Below are the code and all the weights of a small trained network. Each question names an input and a class and asks about switching units off, where a switched-off unit gives its printed mean instead of its output.

import numpy as np


def w(rows, s, z=0):
    codes = np.array(rows[::2]) - 128.0
    scale = np.full(codes.shape[1], s)
    scale[-1] = z or s
    return codes * scale


def f(y):
    return y / 2 * (1 + np.tanh(0.7978845608 * (y + 0.044715 * y**3)))


def log_softmax(a):
    a = a - a.max(-1, keepdims=True)
    return a - np.log(np.exp(a).sum(-1, keepdims=True))


def net(x, mask):
    res = np.array(x, float).reshape(1, 8) / 4 @ E
    y = f(res @ A[0][:, :-1].T + A[0][:, -1])
    res = res + np.where(mask, y, B[0][:, -1]) @ B[0][:, :-1]
    return log_softmax(res[-1] @ U[:, :-1].T + U[:, -1])


A, B = {}, {}
E = w([
[53,173,69],'x0',
[254,169,16],'x1',
[128,131,130],'x2',
[131,129,129],'x3',
[191,54,147],'x4',
[129,126,130],'x5',
[127,127,124],'x6',
[129,127,128],'x7',
],0.0099)
A[0] = w([
[119,52,60,153],'n1',
[75,177,194,216],'n2',
[125,172,78,111],'n3',
[73,126,148,41],'n4',
[118,183,45,65],'n5',
[206,127,109,2],'n6',
[149,194,107,92],'n7',
[21,115,161,20],'n8',
[211,135,113,217],'n9',
[65,127,153,196],'n10',
[136,233,69,84],'n11',
[84,182,2,99],'n12',
[76,146,150,186],'n13',
[212,122,88,170],'n14',
[156,173,92,84],'n15',
[253,161,88,173],'n16',
[123,110,177,113],'n17',
[137,187,75,116],'n18',
[159,69,173,85],'n19',
[95,75,184,153],'n20',
[129,13,195,100],'n21',
[49,130,183,192],'n22',
],0.014,0.0086)
B[0] = w([
[117,111,80,154],'n1',
[186,116,17,218],'n2',
[106,124,189,157],'n3',
[91,165,140,150],'n4',
[130,118,205,168],'n5',
[216,78,72,160],'n6',
[94,82,190,150],'n7',
[73,252,197,191],'n8',
[112,191,115,221],'n9',
[162,105,80,202],'n10',
[133,112,239,179],'n11',
[63,122,186,198],'n12',
[172,103,72,188],'n13',
[137,182,92,215],'n14',
[173,84,181,155],'n15',
[109,167,91,248],'n16',
[154,62,154,156],'n17',
[101,114,206,168],'n18',
[178,65,149,169],'n19',
[158,112,159,199],'n20',
[113,3,190,205],'n21',
[139,144,25,228],'n22',
],0.0073,0.015)
U = w([
[191,131,75,156],'0',
[107,253,131,247],'1',
[130,111,200,4],'2',
],0.011,0.0029)

Each question gives the input, the list of numbers given to net, and the class t.
The units are the neurons (one row each of A and B). Each row of codes is followed by its name. A weight is (code - 128) times the scale printed after its matrix; where a second scale follows, it is the last column's (A, B and U).
mask holds one flag per neuron, in row order. A switched-off neuron (its flag False) gives its mean, the last column of its row in B, instead of its output. The means were averaged over made-up inputs and are rounded, as every weight is.
A unit's drop is (log p(t) with every unit on - log p(t) with that unit switched off) / (log p(t) with every unit on - log p(t) with every unit switched off).
The circuit of an input: a set's keep is (log p(t) with only the set's units on - log p(t) with every unit switched off) / (log p(t) with every unit on - log p(t) with every unit switched off). Starting from the 12 units with the biggest drops (on a tie, the unit counted first), units are removed one at a time, each time the one whose removal leaves the highest keep (on an exact tie, the one counted first), for as long as the keep stays at least 0.8.
units of the circuit, in order: the units of the circuit, biggest drop first
most important unit: the unit with the biggest drop
k most important neurons: the k neurons with the biggest drops, biggest first
drop of u: that unit's drop, to one decimal
input [-1,-8,1,7,-8,7,0,-7], class 0: 3 most important neurons -> n2, n13, n10
input [-2,-2,-7,-4,-8,-6,6,3], class 0: 2 most important neurons -> n2, n9
input [0,-2,-7,1,-6,1,-3,-2], class 0: units of the circuit, in order -> n2, n9
input [-3,-7,-6,7,-7,-3,7,-1], class 0: units of the circuit, in order -> n2
input [4,2,5,-4,2,2,1,4], class 1: units of the circuit, in order -> n21, n2
input [4,-7,-5,-7,3,-5,-3,-5], class 0: units of the circuit, in order -> n2, n22
input [6,-3,4,7,2,6,-8,-6], class 0: 2 most important neurons -> n9, n2
input [7,-8,4,5,8,-3,7,-6], class 0: 2 most important neurons -> n22, n2
input [1,8,-7,-1,7,-4,3,-7], class 1: 2 most important neurons -> n9, n16
input [3,1,3,7,-3,3,-2,1], class 2: drop of n9 -> 0.2
input [-2,-4,6,2,-3,-1,-8,5], class 0: drop of n2 -> 0.1
input [-1,1,-2,-4,0,6,2,-2], class 1: drop of n21 -> 0.4
input [-7,3,7,7,-2,-8,3,-7], class 1: drop of n16 -> 0.1
input [1,5,-4,4,-5,-7,8,4], class 2: most important unit -> n11
